Below are the code and all the weights of a small trained network. Each question names an input and a class and asks about switching units off, where a switched-off unit gives its printed mean instead of its output.

import numpy as np


def w(rows, s, z=0):
    codes = np.array(rows[::2]) - 128.0
    scale = np.full(codes.shape[1], s)
    scale[-1] = z or s
    return codes * scale


def f(y):
    return np.maximum(y, 0)


def log_softmax(a):
    a = a - a.max(-1, keepdims=True)
    return a - np.log(np.exp(a).sum(-1, keepdims=True))


def net(x, mask):
    res = np.array(x, float).reshape(1, 3) / 4 @ E
    y = f(res @ A[0][:, :-1].T + A[0][:, -1])
    res = res + np.where(mask, y, B[0][:, -1]) @ B[0][:, :-1]
    return log_softmax(res[-1] @ U[:, :-1].T + U[:, -1])


A, B = {}, {}
E = w([
[164,246,129,196,128,38],'x0',
[234,190,2,125,42,212],'x1',
[183,43,18,142,220,84],'x2',
],0.0089)
A[0] = w([
[154,74,34,157,211,122,84],'neuron 1',
[127,179,186,113,44,217,88],'neuron 2',
[98,88,89,24,111,164,51],'neuron 3',
[167,237,109,228,116,23,50],'neuron 4',
[197,82,38,124,202,96,108],'neuron 5',
[144,47,147,2,120,243,3],'neuron 6',
[214,174,61,111,80,221,6],'neuron 7',
[214,154,25,139,46,220,59],'neuron 8',
],0.007,0.0033)
B[0] = w([
[64,181,136,175,46,101,201],'neuron 1',
[58,167,139,223,63,104,205],'neuron 2',
[204,90,84,68,117,57,180],'neuron 3',
[219,72,53,21,99,11,218],'neuron 4',
[30,149,179,208,33,125,209],'neuron 5',
[164,97,74,52,91,26,219],'neuron 6',
[155,85,254,155,186,84,223],'neuron 7',
[107,140,185,135,217,76,254],'neuron 8',
],0.0083,0.0096)
U = w([
[82,154,124,182,30,129,71],'0',
[179,102,74,44,100,103,97],'1',
[113,114,180,140,250,114,105],'2',
[136,142,100,141,130,161,254],'3',
[153,143,87,130,164,188,84],'4',
],0.016,0.012)

Each question gives the input, the list of numbers given to net, and the class t.
The units are the neurons (one row each of A and B). Each row of codes is followed by its name. A weight is (code - 128) times the scale printed after its matrix; where a second scale follows, it is the last column's (A, B and U).
mask holds one flag per neuron, in row order. A switched-off neuron (its flag False) gives its mean, the last column of its row in B, instead of its output. The means were averaged over made-up inputs and are rounded, as every weight is.
A unit's drop is (log p(t) with every unit on - log p(t) with that unit switched off) / (log p(t) with every unit on - log p(t) with every unit switched off).
The circuit of an input: a set's keep is (log p(t) with only the set's units on - log p(t) with every unit switched off) / (log p(t) with every unit on - log p(t) with every unit switched off). Starting from all 8 units, units are removed one at a time, each time the one whose removal leaves the highest keep (on an exact tie, the one counted first), for as long as the keep stays at least 0.8.
units of the circuit, in order: the units of the circuit, biggest drop first
unit that matters most: the unit with the biggest drop
k most important neurons: the k neurons with the biggest drops, biggest first
drop of u: that unit's drop, to one decimal
input [2,-3,-3], class 3: 3 most important neurons : (neuron 8; neuron 7; neuron 5)
input [-4,5,-3], class 2: 3 most important neurons : (neuron 8; neuron 7; neuron 4)
input [3,5,3], class 2: 2 most important neurons : (neuron 8; neuron 7)
input [-2,-5,6], class 0: units of the circuit, in order : (neuron 1; neuron 5)
input [0,-3,2], class 3: unit that matters most : neuron 8
input [0,0,2], class 3: units of the circuit, in order : (neuron 2; neuron 8; neuron 4; neuron 6)
input [-2,6,-5], class 2: 4 most important neurons : (neuron 8; neuron 7; neuron 5; neuron 1)
input [-4,5,0], class 2: units of the circuit, in order : (neuron 8; neuron 7)
input [0,1,-2], class 3: 2 most important neurons : (neuron 5; neuron 1)
input [5,2,-4], class 1: 2 most important neurons : (neuron 4; neuron 5)
input [-8,-7,3], class 1: units of the circuit, in order : (neuron 6; neuron 8)
input [-6,-6,-8], class 0: 4 most important neurons : (neuron 2; neuron 8; neuron 4; neuron 7)
input [7,6,7], class 0: 4 most important neurons : (neuron 5; neuron 1; neuron 6; neuron 3)
input [3,-1,-2], class 3: unit that matters most : neuron 6
input [1,-2,1], class 3: 3 most important neurons : (neuron 8; neuron 7; neuron 4)
input [-7,-4,8], class 0: units of the circuit, in order : (neuron 5; neuron 1)
input [-6,4,-5], class 1: 3 most important neurons : (neuron 6; neuron 5; neuron 3)
input [5,7,3], class 2: 3 most important neurons : (neuron 8; neuron 7; neuron 6)
input [-4,8,-3], class 2: drop of neuron 7 : 0.2
input [7,-1,-6], class 1: drop of neuron 1 : 0.2
input [-6,0,8], class 0: unit that matters most : neuron 5
